Below are the code and all the weights of a small trained network. Each question names an input and a target symbol and asks about switching units off, where a switched-off unit gives its printed mean instead of its output.

import numpy as np


def w(rows, s, z=0):
    codes = np.array(rows[::2]) - 128.0
    scale = np.full(codes.shape[1], s)
    scale[-1] = z or s
    return codes * scale


def norm(h):
    return h / np.sqrt((h * h).mean(-1, keepdims=True) + 1e-5)


def f(y):
    return y / 2 * (1 + np.tanh(0.7978845608 * (y + 0.044715 * y**3)))


def softmax(a):
    e = np.exp(a - a.max(-1, keepdims=True))
    return e / e.sum(-1, keepdims=True)


def log_softmax(a):
    a = a - a.max(-1, keepdims=True)
    return a - np.log(np.exp(a).sum(-1, keepdims=True))


def net(x, mask):
    ids = ['αβγδεζηθλμξπστφω'.index(c) for c in x.split()]
    T = len(ids)
    res = E[ids] + P[:T]
    u = 0
    for l in range(2):
        r = norm(res)
        for j in range(2):
            rows = slice(3 * j, 3 * j + 3)
            q, k, v = (r @ M[l][rows].T for M in (Q, K, V))
            z = softmax(np.where(np.tri(T) > 0, q @ k.T / 3**0.5, -1e9)) @ v
            o = O[l][rows]
            res = res + np.where(mask[u + j], z, o[:, -1]) @ o[:, :-1]
        u += 2
        y = f(norm(res) @ A[l][:, :-1].T + A[l][:, -1])
        res = res + np.where(mask[u : u + 4], y, B[l][:, -1]) @ B[l][:, :-1]
        u += 4
    return log_softmax(norm(res)[-1] @ U[:, :-1].T + U[:, -1])


Q, K, V, O, A, B = {}, {}, {}, {}, {}, {}
E = w([
[101,212,100],'α',
[91,175,178],'β',
[112,203,118],'γ',
[156,168,175],'δ',
[91,106,68],'ε',
[155,53,152],'ζ',
[148,63,148],'η',
[143,50,138],'θ',
[77,139,51],'λ',
[113,203,119],'μ',
[254,234,130],'ξ',
[83,80,182],'π',
[127,51,110],'σ',
[117,56,94],'τ',
[77,167,56],'φ',
[171,104,38],'ω',
],0.0088)
P = w([
[122,99,190],'0',
[176,84,186],'1',
[112,65,163],'2',
[123,108,85],'3',
[103,113,99],'4',
[130,117,181],'5',
[133,52,146],'6',
[134,21,153],'7',
[148,124,145],'8',
[146,108,161],'9',
[122,83,110],'10',
[177,2,204],'11',
],0.00088)
Q[0] = w([
[252,193,52],'0.h1',
[90,148,102],'0.h1',
[151,112,146],'0.h1',
[82,156,189],'0.h2',
[162,81,96],'0.h2',
[86,140,190],'0.h2',
],0.011)
K[0] = w([
[247,128,39],'0.h1',
[165,120,170],'0.h1',
[107,131,95],'0.h1',
[61,128,140],'0.h2',
[200,131,91],'0.h2',
[80,130,123],'0.h2',
],0.012)
V[0] = w([
[81,240,167],'0.h1',
[186,162,30],'0.h1',
[9,136,69],'0.h1',
[159,70,81],'0.h2',
[8,104,91],'0.h2',
[103,70,244],'0.h2',
],0.013)
O[0] = w([
[165,217,50,34],'0.h1',
[214,21,99,204],'0.h1',
[55,132,2,219],'0.h1',
[134,54,194,220],'0.h2',
[26,83,77,224],'0.h2',
[51,227,150,1],'0.h2',
],0.012,0.0022)
A[0] = w([
[128,182,226,71],'0.n1',
[75,136,254,144],'0.n2',
[141,94,81,220],'0.n3',
[94,82,75,247],'0.n4',
],0.0061,0.0013)
B[0] = w([
[140,111,253,131],'0.n1',
[70,40,170,200],'0.n2',
[98,91,61,212],'0.n3',
[65,94,40,252],'0.n4',
],0.0066,0.0023)
Q[1] = w([
[156,160,107],'1.h1',
[130,126,103],'1.h1',
[154,166,162],'1.h1',
[79,56,95],'1.h2',
[94,106,60],'1.h2',
[31,8,28],'1.h2',
],0.011)
K[1] = w([
[153,154,114],'1.h1',
[134,110,98],'1.h1',
[133,171,166],'1.h1',
[197,66,179],'1.h2',
[133,83,176],'1.h2',
[218,10,235],'1.h2',
],0.012)
V[1] = w([
[100,30,63],'1.h1',
[2,203,105],'1.h1',
[206,190,48],'1.h1',
[118,80,137],'1.h2',
[166,120,100],'1.h2',
[127,105,157],'1.h2',
],0.0083)
O[1] = w([
[148,233,222,253],'1.h1',
[253,53,168,99],'1.h1',
[64,54,244,84],'1.h1',
[126,72,158,176],'1.h2',
[177,138,162,139],'1.h2',
[116,115,157,149],'1.h2',
],0.0072,0.0045)
A[1] = w([
[215,146,101,63],'1.n1',
[253,154,174,250],'1.n2',
[80,155,107,80],'1.n3',
[166,132,221,50],'1.n4',
],0.0078,0.0011)
B[1] = w([
[173,125,73,166],'1.n1',
[173,234,155,251],'1.n2',
[114,70,173,156],'1.n3',
[110,148,253,179],'1.n4',
],0.011,0.0018)
U = w([
[132,138,99,149],'α',
[52,235,93,122],'β',
[131,151,107,26],'γ',
[133,174,148,101],'δ',
[94,94,106,149],'ε',
[104,128,172,210],'ζ',
[99,127,172,202],'η',
[107,132,161,57],'θ',
[110,110,101,52],'λ',
[137,159,91,251],'μ',
[228,136,166,200],'ξ',
[8,201,136,124],'π',
[102,112,150,10],'σ',
[94,104,140,75],'τ',
[112,114,95,58],'φ',
[212,32,160,134],'ω',
],0.014,0.003)

Each question gives the input, a string of symbols that net reads in full, and the target symbol t.
The units are the heads (3 rows each of Q, K, V and O) and the neurons (one row each of A and B). Each row of codes is followed by its name. A weight is (code - 128) times the scale printed after its matrix; where a second scale follows, it is the last column's (O, A, B and U).
mask holds one flag per unit, layer by layer, with each layer's heads first. A switched-off unit (its flag False) gives its mean, the last column of its rows in O or B, instead of its output. The means were averaged over made-up inputs and are rounded, as every weight is.
A unit's drop is (log p(t) with every unit on - log p(t) with that unit switched off) / (log p(t) with every unit on - log p(t) with every unit switched off).
The circuit of an input: a set's keep is (log p(t) with only the set's units on - log p(t) with every unit switched off) / (log p(t) with every unit on - log p(t) with every unit switched off). Starting from all 12 units, units are removed one at a time, each time the one whose removal leaves the highest keep (on an exact tie, the one counted first), for as long as the keep stays at least 0.8.
circuit, biggest first: the units of the circuit, biggest drop first
unit that matters most: the unit with the biggest drop
k most important neurons: the k neurons with the biggest drops, biggest first
which heads matter: for each layer, one digit per head in row order, 1 if its drop is at least 0.15 and else 0, layers parted by /
drop of u: that unit's drop, to one decimal
input μ ξ ω η, target ξ: which heads matter -> 11 / 00
input μ θ θ ζ δ φ ξ ξ τ ξ θ, target ξ: which heads matter -> 01 / 00
input α μ ω ξ ω λ ω δ α, target ω: circuit, biggest first -> 0.h1
input β σ σ α σ γ ξ μ, target ξ: which heads matter -> 10 / 10
input γ σ μ τ ξ τ, target ξ: circuit, biggest first -> 0.h2; 1.n2
input ε μ π ζ ζ γ τ ξ σ, target ξ: which heads matter -> 01 / 10
input π η ε, target π: which heads matter -> 11 / 00
input ω τ ω λ γ, target ω: which heads matter -> 10 / 00
input ζ α β, target β: which heads matter -> 00 / 00
input ε τ σ ε π σ π β δ, target π: which heads matter -> 01 / 00
input π θ τ, target π: which heads matter -> 11 / 00
input α η τ ω ξ τ ξ ξ η, target ξ: which heads matter -> 01 / 00
input τ ζ θ μ δ γ ζ ω μ ε, target ω: 2 most important neurons -> 0.n2; 1.n2
input η ξ μ ζ π λ β θ, target β: which heads matter -> 10 / 00
input ε β η ξ ξ λ, target ξ: unit that matters most -> 0.h2
input δ β τ, target β: drop of 0.h1 -> 1.1
input θ τ θ δ π, target π: drop of 0.h1 -> 0.0
input μ ω ζ γ, target ω: drop of 0.h1 -> 0.7
